What each symbol does to the nodes:
β: j489->j848, j362->j295, j272->j578, j229->j240, j866->j544, j574->j763, j439->j477, j848->j489, j240->j229, j790->j145, j392->j731, j358->j616, j731->j392, j86->j955, j616->j358, j753->j524, j554->j771, j431->j727, j103->j810, j480->j308, j904->j704, j370->j910, j763->j574, j955->j86, j16->j809, j590->j689, j166->j699, j704->j904, j524->j753, j433->j59, j810->j103, j910->j370, j699->j166, j771->j554, j909->j865, j145->j790, j308->j480, j544->j866, j477->j439, j979->j106, j740->j460, j106->j979, j727->j431, j295->j362, j809->j16, j865->j909, j578->j272, j689->j590, j59->j433, j460->j740
ψ: j489->j145, j362->j848, j272->j370, j229->j272, j866->j731, j574->j166, j439->j689, j848->j790, j240->j578, j790->j979, j392->j16, j358->j727, j731->j809, j86->j477, j616->j431, j753->j704, j554->j909, j431->j229, j103->j524, j480->j103, j904->j433, j370->j616, j763->j699, j955->j439, j16->j554, j590->j574, j166->j86, j704->j59, j524->j904, j433->j480, j810->j753, j910->j358, j699->j955, j771->j865, j909->j544, j145->j106, j308->j810, j544->j392, j477->j590, j979->j740, j740->j362, j106->j460, j727->j240, j295->j489, j809->j771, j865->j866, j578->j910, j689->j763, j59->j308, j460->j295
γ: j489->j295, j362->j740, j272->j229, j229->j431, j866->j865, j574->j590, j439->j955, j848->j362, j240->j727, j790->j848, j392->j544, j358->j910, j731->j866, j86->j166, j616->j370, j753->j810, j554->j16, j431->j616, j103->j480, j480->j433, j904->j524, j370->j272, j763->j689, j955->j699, j16->j392, j590->j477, j166->j574, j704->j753, j524->j103, j433->j904, j810->j308, j910->j578, j699->j763, j771->j809, j909->j554, j145->j489, j308->j59, j544->j909, j477->j86, j979->j790, j740->j979, j106->j145, j727->j358, j295->j460, j809->j731, j865->j771, j578->j240, j689->j439, j59->j704, j460->j106
ε: j489->j370, j362->j578, j272->j955, j229->j699, j866->j810, j574->j909, j439->j809, j848->j910, j240->j166, j790->j358, j392->j524, j358->j590, j731->j753, j86->j392, j616->j689, j554->j433, j431->j763, j370->j439, j763->j865, j955->j731, j16->j904, j590->j554, j166->j544, j910->j477, j699->j866, j771->j59, j909->j480, j145->j616, j544->j103, j477->j16, j979->j727, j740->j240, j106->j431, j727->j574, j295->j272, j809->j704, j865->j308, j578->j86, j689->j771, j460->j229
η: j272->j295, j229->j460, j866->j699, j574->j727, j439->j370, j240->j740, j392->j86, j358->j790, j731->j955, j86->j578, j616->j145, j753->j731, j554->j590, j431->j106, j103->j544, j480->j909, j904->j16, j370->j489, j763->j431, j955->j272, j16->j477, j590->j358, j166->j240, j704->j809, j524->j392, j433->j554, j810->j866, j910->j848, j699->j229, j771->j689, j909->j574, j308->j865, j544->j166, j477->j910, j727->j979, j809->j439, j865->j763, j578->j362, j689->j616, j59->j771

In the rows, zero is written as 154.

The rows follow the links: the fewer symbols apart two nodes are, the more alike their rows tend to be.

Each row is also shifted at random along 4 hidden directions that mean nothing.

Rows with their nodes:
170	202	124	149	124	178	133	155	171	126	190	128	205	205	128	202	94	128	90	132	150	156	197	128	99	146	174	141	130	163	97	190	181	131	156	160	181	100	187	135	153: j362
243	111	116	133	142	175	161	160	189	173	176	207	166	204	139	147	163	119	105	156	196	218	179	158	155	131	125	234	182	146	185	114	152	151	176	163	147	117	116	188	147: j616
188	105	163	119	135	140	183	161	164	178	123	199	138	167	150	110	180	150	171	195	178	197	128	171	181	140	137	201	195	143	205	119	129	168	164	183	168	193	106	185	170: j771
122	204	176	156	128	125	129	193	179	124	138	150	202	214	152	160	103	117	154	161	161	136	168	156	135	112	184	179	123	96	134	192	187	175	197	193	161	189	161	134	177: j16
146	99	166	159	105	141	193	195	180	182	98	170	153	168	151	111	91	152	171	211	184	170	136	142	101	121	128	140	196	147	181	105	116	175	173	222	199	176	159	188	169: j809
125	196	149	157	149	178	159	186	179	118	186	155	206	206	126	200	114	129	162	225	148	130	147	153	129	139	164	143	154	164	168	203	143	144	186	200	172	119	142	139	135: j910
159	104	147	150	171	156	178	100	164	171	149	170	158	122	154	126	214	164	147	148	151	204	144	192	186	212	124	189	186	151	174	125	144	148	117	93	143	151	124	202	143: j763
179	194	134	126	155	193	165	158	131	137	198	185	183	166	140	218	172	149	132	153	137	133	187	150	166	141	173	187	140	186	190	184	168	143	177	167	171	101	121	134	121: j790
149	120	169	149	207	105	108	162	144	153	111	147	141	226	119	113	162	98	207	192	199	195	126	171	170	141	127	156	189	113	146	138	149	162	203	174	130	196	149	162	163: j704
67	193	141	122	154	197	218	162	169	126	180	200	183	132	148	202	173	176	151	195	125	94	151	149	149	146	181	172	156	203	210	200	138	130	154	173	173	130	104	151	123: j358
143	195	150	195	166	206	115	135	105	145	192	114	115	73	228	203	178	200	172	117	127	100	177	177	187	153	190	120	114	198	145	173	169	147	135	121	107	139	185	109	132: j240
184	191	133	136	171	192	157	128	125	138	198	157	156	139	157	219	195	154	135	114	132	141	189	156	179	185	170	182	127	167	162	189	168	132	132	112	143	99	130	129	133: j979
224	109	179	116	161	112	160	159	159	174	100	178	162	192	130	108	168	123	157	143	194	205	139	152	149	149	133	207	157	96	165	117	151	164	172	144	153	189	112	161	183: j59
161	101	149	178	107	161	165	132	174	189	143	130	138	99	189	112	145	191	99	105	162	191	182	167	122	163	135	130	158	146	118	102	151	156	105	114	146	164	192	196	159: j699
192	204	146	144	156	186	170	115	151	128	195	180	176	132	167	203	202	160	121	120	126	128	171	158	176	174	177	198	124	175	164	199	172	130	131	123	143	126	131	124	149: j727
221	103	166	138	160	137	174	126	138	182	123	182	120	101	192	113	207	174	165	138	165	176	135	176	179	181	139	179	170	132	174	114	144	169	126	109	132	185	127	196	168: j865
72	93	117	182	117	187	180	131	162	180	155	143	124	82	198	135	148	214	104	128	157	174	181	139	113	171	142	123	167	186	141	114	129	147	98	115	167	118	201	182	138: j229
156	117	152	195	146	145	112	137	184	174	148	111	157	208	127	130	104	112	156	178	184	215	152	170	131	153	122	116	193	147	119	114	157	145	185	146	149	144	190	194	156: j955

Complete each set of four: the symbols that take the first to the second take the third to the fourth, perhaps in another order.
Answer with the node's name.
191	113	124	196	185	175	94	169	136	170	166	101	109	174	168	150	132	126	187	172	197	201	166	183	162	149	128	97	185	183	103	124	145	128	201	180	117	128	192	174	136
to 161	102	149	191	152	168	152	126	151	182	140	134	110	78	183	122	172	190	186	178	143	170	131	176	154	199	136	82	197	185	165	105	128	146	120	114	135	167	196	191	134
as 45	100	164	171	133	118	122	144	199	174	125	121	173	198	150	110	104	131	115	119	192	219	177	147	107	143	134	139	169	95	93	127	157	166	157	145	169	175	204	174	184
to j810

225	107	122	145	170	193	168	203	138	174	186	148	137	171	130	151	123	149	172	209	192	174	162	140	151	129	133	134	187	203	184	133	124	137	196	223	167	99	157	174	117
to 218	99	127	118	148	189	187	193	147	177	167	211	100	148	184	143	157	176	165	185	192	171	164	156	167	129	142	205	168	205	202	104	123	147	150	198	164	131	115	181	138
as 115	210	183	129	146	130	160	176	151	139	127	201	165	160	186	163	183	155	162	138	142	112	154	164	190	123	184	214	122	124	189	190	191	169	159	170	136	192	106	124	168
to j480

144	201	150	181	169	182	90	181	121	137	189	115	146	144	216	203	126	172	165	150	151	106	184	166	161	123	190	108	121	189	116	190	204	144	166	165	118	129	203	111	140
to 154	110	125	176	158	205	135	195	116	179	179	117	102	140	175	158	117	173	149	137	179	161	190	131	147	115	142	120	156	202	127	120	139	130	173	177	149	124	187	150	130
as 146	100	141	161	155	149	87	196	154	188	148	152	115	222	192	124	131	113	151	155	205	215	190	169	158	97	122	198	141	123	131	107	171	158	206	192	134	146	155	178	157
to j910

138	116	159	161	173	150	98	162	181	158	157	145	154	238	114	151	156	82	202	200	207	212	131	184	185	143	116	152	204	154	151	110	150	148	221	173	120	150	135	188	153
to 107	206	138	189	152	187	146	152	180	120	181	115	196	166	128	203	115	143	147	210	125	124	144	148	104	163	170	98	167	169	138	202	156	138	177	176	173	117	188	143	131
as 269	112	183	138	190	124	178	121	138	163	112	172	140	124	122	111	210	149	193	162	152	177	112	150	179	194	127	143	182	133	188	128	124	155	141	129	158	200	136	179	170
to j554

189	115	172	181	179	123	130	104	152	173	121	110	114	143	141	113	190	147	183	142	172	195	131	182	169	209	114	112	190	130	135	115	147	164	141	97	114	185	181	181	168
to 207	203	180	181	136	141	121	167	154	132	128	122	170	175	170	155	119	149	178	172	134	113	146	162	121	130	178	104	135	128	105	196	177	160	170	178	155	183	197	129	171
as 79	191	189	149	175	129	136	207	102	133	120	151	137	150	172	143	146	174	210	168	145	106	136	153	167	102	182	144	119	130	164	179	166	179	178	204	139	217	159	113	178
to j59

224	201	189	146	141	134	171	157	149	134	146	181	161	101	198	162	201	198	140	115	107	103	151	155	168	180	190	181	111	130	177	192	167	161	124	110	149	189	138	139	179
to 143	197	158	156	130	146	175	198	180	134	159	162	193	196	161	177	106	136	163	221	135	118	149	155	131	103	191	136	144	156	153	209	166	153	187	210	163	147	151	143	147
as 125	205	158	179	164	158	151	97	170	115	161	124	169	101	152	194	186	161	175	170	88	111	112	180	165	215	170	90	169	175	145	211	166	150	137	101	139	154	179	141	138
to j358

180	187	127	140	159	190	144	134	138	138	196	164	180	142	155	205	180	172	106	94	140	130	194	146	169	167	174	205	113	178	151	181	174	148	135	115	151	103	133	111	142
to 134	191	122	154	148	185	136	117	171	127	199	140	202	178	119	206	151	141	74	99	118	155	199	132	120	177	165	176	117	159	106	185	184	145	138	102	177	91	177	121	137
as 149	112	124	142	158	181	144	122	145	198	171	164	113	127	189	145	206	172	115	78	174	203	204	163	189	178	147	204	146	160	151	105	174	144	123	95	133	124	125	167	144
to j229

216	199	180	174	88	135	176	194	188	137	121	129	184	146	169	146	69	193	145	195	127	96	133	142	84	128	203	96	140	146	141	197	143	164	147	211	200	192	202	131	174
to 214	108	160	158	111	137	143	208	159	189	128	176	124	200	182	100	95	152	152	149	209	179	170	135	121	88	131	190	155	114	150	106	171	165	175	217	160	180	161	169	173
as 230	103	145	134	143	160	183	177	164	173	150	199	132	173	157	123	177	146	156	185	185	182	154	171	177	142	134	215	175	158	204	97	137	151	160	181	143	147	102	188	148
to j574

177	189	199	141	134	122	188	198	158	141	117	168	167	172	144	138	101	166	169	201	148	102	124	124	119	113	184	146	135	135	166	180	144	183	173	226	184	211	154	122	178
to 34	206	182	174	174	91	103	126	171	127	127	101	206	208	108	158	130	104	156	129	140	155	146	146	128	161	170	151	126	85	99	195	182	176	169	127	152	199	194	143	200
as 151	211	164	141	126	157	168	134	165	139	161	176	153	113	201	181	207	190	129	98	111	120	169	167	168	168	169	192	121	150	164	201	190	152	117	91	142	159	132	136	160
to j590

103	112	166	140	164	121	158	90	167	171	121	165	145	137	134	115	219	134	137	131	158	207	137	170	181	208	127	194	178	112	160	123	154	171	120	76	138	177	127	184	172
to 246	198	165	146	161	131	130	137	135	129	146	169	150	121	203	162	200	175	154	89	128	128	175	178	196	149	180	210	105	127	166	195	202	178	123	105	118	193	131	115	177
as 176	190	136	148	158	202	143	224	113	144	197	158	137	146	184	196	121	171	154	158	151	111	181	140	158	109	190	155	118	211	176	189	161	132	186	215	163	114	163	125	136
to j489

59	184	194	140	175	109	131	196	129	146	122	153	160	183	166	152	137	144	183	166	140	125	133	142	166	120	166	163	126	114	148	182	174	180	179	183	151	207	152	122	181
to 144	194	189	126	162	102	157	173	151	135	107	191	185	179	154	144	172	148	167	158	145	121	139	137	165	150	178	198	129	120	184	187	166	175	150	169	166	196	120	130	180
as 169	122	109	173	158	194	154	121	146	168	188	130	143	136	122	163	143	163	120	140	146	182	171	134	138	187	120	116	166	178	134	118	128	132	135	123	171	98	169	172	119
to j295

296	105	171	150	177	127	148	138	128	191	124	166	91	129	196	118	209	160	151	97	176	193	167	174	210	165	139	201	142	132	170	102	163	160	136	122	114	191	136	177	180
to 126	189	189	162	190	105	121	132	122	141	124	119	152	118	170	146	176	169	166	107	121	132	143	149	177	172	178	146	121	113	128	191	173	175	119	108	136	211	178	120	181
as 171	202	188	191	180	120	125	122	147	129	141	123	174	115	175	169	184	166	189	143	109	108	122	178	165	201	165	115	138	151	137	201	178	153	141	118	123	185	179	123	166
to j753

98	109	177	158	114	101	156	159	182	179	113	133	174	161	126	99	87	150	122	145	170	199	167	122	94	149	144	130	156	96	116	119	138	179	148	153	199	197	191	170	191
to 136	120	178	157	156	104	152	134	141	179	88	133	147	118	135	85	153	171	167	131	146	179	131	141	139	187	138	117	166	115	145	125	122	165	125	118	175	205	197	168	173
as 123	108	122	169	182	184	132	180	160	171	178	143	129	204	131	141	157	110	199	215	200	207	155	175	170	146	120	136	201	184	157	115	140	132	201	193	137	122	141	187	124
to j272

